Below is a small trained network, with its code and all its weights. Each question gives an input and a class and asks what happens when units are switched off, that is, made to give their printed mean instead of their output.

import numpy as np


def w(rows, s, z=0):
    codes = np.array(rows[::2]) - 128.0
    scale = np.full(codes.shape[1], s)
    scale[-1] = z or s
    return codes * scale


def f(y):
    return np.maximum(y, 0)


def log_softmax(a):
    a = a - a.max(-1, keepdims=True)
    return a - np.log(np.exp(a).sum(-1, keepdims=True))


def net(x, mask):
    res = np.array(x, float).reshape(1, 7) / 4 @ E
    y = f(res @ A[0][:, :-1].T + A[0][:, -1])
    res = res + np.where(mask, y, B[0][:, -1]) @ B[0][:, :-1]
    return log_softmax(res[-1] @ U[:, :-1].T + U[:, -1])


A, B = {}, {}
E = w([
[94,212,164,103,232,109,161,199,185,128],'x0',
[18,185,185,254,119,133,84,77,110,136],'x1',
[179,207,172,79,79,48,70,155,46,217],'x2',
[125,123,125,131,127,132,134,132,120,133],'x3',
[130,125,129,129,129,126,122,126,132,132],'x4',
[166,94,246,107,222,250,83,143,35,118],'x5',
[37,113,106,68,73,184,61,215,167,160],'x6',
],0.0078)
A[0] = w([
[69,125,131,93,92,178,81,212,145,170,118],'neuron 1',
[153,161,168,94,98,68,78,143,70,225,53],'neuron 2',
[127,98,124,130,130,155,162,113,181,103,55],'neuron 3',
[84,86,107,80,104,184,91,167,149,141,138],'neuron 4',
[84,50,112,163,161,187,160,120,160,62,50],'neuron 5',
[77,132,160,213,112,127,73,82,102,140,95],'neuron 6',
[133,73,101,161,56,133,91,89,92,110,90],'neuron 7',
[143,93,198,108,183,226,101,145,75,117,83],'neuron 8',
[192,133,143,165,176,105,189,109,87,92,163],'neuron 9',
[152,113,180,125,178,165,86,127,78,116,67],'neuron 10',
[93,191,177,120,201,116,139,179,145,109,166],'neuron 11',
[155,64,127,124,72,170,95,92,71,127,108],'neuron 12',
[255,52,92,14,109,138,169,161,147,119,2],'neuron 13',
],0.0091,0.0062)
B[0] = w([
[128,107,180,127,138,78,146,3,84,118,247],'neuron 1',
[160,169,52,160,201,151,40,173,52,19,250],'neuron 2',
[134,131,97,151,136,121,77,146,81,87,160],'neuron 3',
[127,107,182,109,130,90,142,56,67,99,229],'neuron 4',
[166,169,74,180,186,153,47,157,38,71,210],'neuron 5',
[114,194,210,123,97,198,172,185,167,155,220],'neuron 6',
[163,114,92,97,209,117,137,132,171,198,194],'neuron 7',
[66,130,61,158,74,49,161,139,188,124,251],'neuron 8',
[141,83,175,84,109,112,144,29,80,107,227],'neuron 9',
[62,148,63,188,66,57,138,140,179,102,205],'neuron 10',
[199,68,106,66,167,161,135,136,166,221,252],'neuron 11',
[151,98,101,52,218,134,131,131,179,227,203],'neuron 12',
[68,231,197,170,81,217,157,139,179,124,254],'neuron 13',
],0.0076,0.0089)
U = w([
[147,150,83,147,175,163,67,181,65,42,92],'0',
[105,190,223,143,94,216,147,162,154,134,131],'1',
[89,129,45,149,53,1,150,145,188,114,93],'2',
[138,98,152,120,111,135,132,148,115,126,248],'3',
[137,93,201,107,132,88,142,45,80,104,88],'4',
[158,94,109,80,198,151,133,155,167,206,92],'5',
],0.012,0.017)

Each question gives the input, the list of numbers given to net, and the class t.
The units are the neurons (one row each of A and B). Each row of codes is followed by its name. A weight is (code - 128) times the scale printed after its matrix; where a second scale follows, it is the last column's (A, B and U).
mask holds one flag per neuron, in row order. A switched-off neuron (its flag False) gives its mean, the last column of its row in B, instead of its output. The means were averaged over made-up inputs and are rounded, as every weight is.
A unit's drop is (log p(t) with every unit on - log p(t) with that unit switched off) / (log p(t) with every unit on - log p(t) with every unit switched off).
The circuit of an input: a set's keep is (log p(t) with only the set's units on - log p(t) with every unit switched off) / (log p(t) with every unit on - log p(t) with every unit switched off). Starting from the 12 units with the biggest drops (on a tie, the unit counted first), units are removed one at a time, each time the one whose removal leaves the highest keep (on an exact tie, the one counted first), for as long as the keep stays at least 0.8.
units of the circuit, in order: the units of the circuit, biggest drop first
k most important neurons: the k neurons with the biggest drops, biggest first
drop of u: that unit's drop, to one decimal
input [-6,-7,-2,-5,-6,5,7], class 1: most important neuron -> neuron 13
input [-6,-3,8,4,-2,4,7], class 0: 2 most important neurons -> neuron 2; neuron 9
input [-8,-6,-4,-5,5,4,7], class 5: 4 most important neurons -> neuron 12; neuron 7; neuron 9; neuron 6
input [-4,0,-1,-2,-4,-1,3], class 5: units of the circuit, in order -> neuron 7; neuron 12
input [-8,5,-5,-7,5,-7,5], class 5: units of the circuit, in order -> neuron 7; neuron 8
input [-4,3,6,-5,-5,8,-8], class 2: units of the circuit, in order -> neuron 10; neuron 8
input [3,5,7,-4,-4,4,-4], class 0: 2 most important neurons -> neuron 2; neuron 13
input [0,-6,0,-4,-4,5,8], class 4: 3 most important neurons -> neuron 1; neuron 4; neuron 6
input [-7,-1,-4,6,-3,0,4], class 5: 2 most important neurons -> neuron 12; neuron 7
input [-7,5,1,5,5,4,-4], class 5: 2 most important neurons -> neuron 12; neuron 7
input [-5,-4,0,-3,-3,-4,1], class 5: units of the circuit, in order -> neuron 8; neuron 7
input [6,6,-5,-7,-5,6,-4], class 3: 3 most important neurons -> neuron 13; neuron 11; neuron 2
input [-2,-1,-5,2,-1,7,3], class 2: 3 most important neurons -> neuron 8; neuron 10; neuron 2
input [-3,0,3,3,-1,0,2], class 0: most important neuron -> neuron 11
input [6,0,0,-2,1,7,-1], class 2: units of the circuit, in order -> neuron 8; neuron 10
input [5,4,-2,-2,6,8,-7], class 2: units of the circuit, in order -> neuron 8; neuron 10
input [3,-3,-2,3,-2,-3,6], class 4: units of the circuit, in order -> neuron 1; neuron 4
input [6,1,2,3,-1,-5,7], class 4: units of the circuit, in order -> neuron 1; neuron 8
input [8,2,6,-3,2,0,-2], class 5: drop of neuron 5 -> 0.4
input [6,2,8,3,-3,-7,6], class 0: units of the circuit, in order -> neuron 2
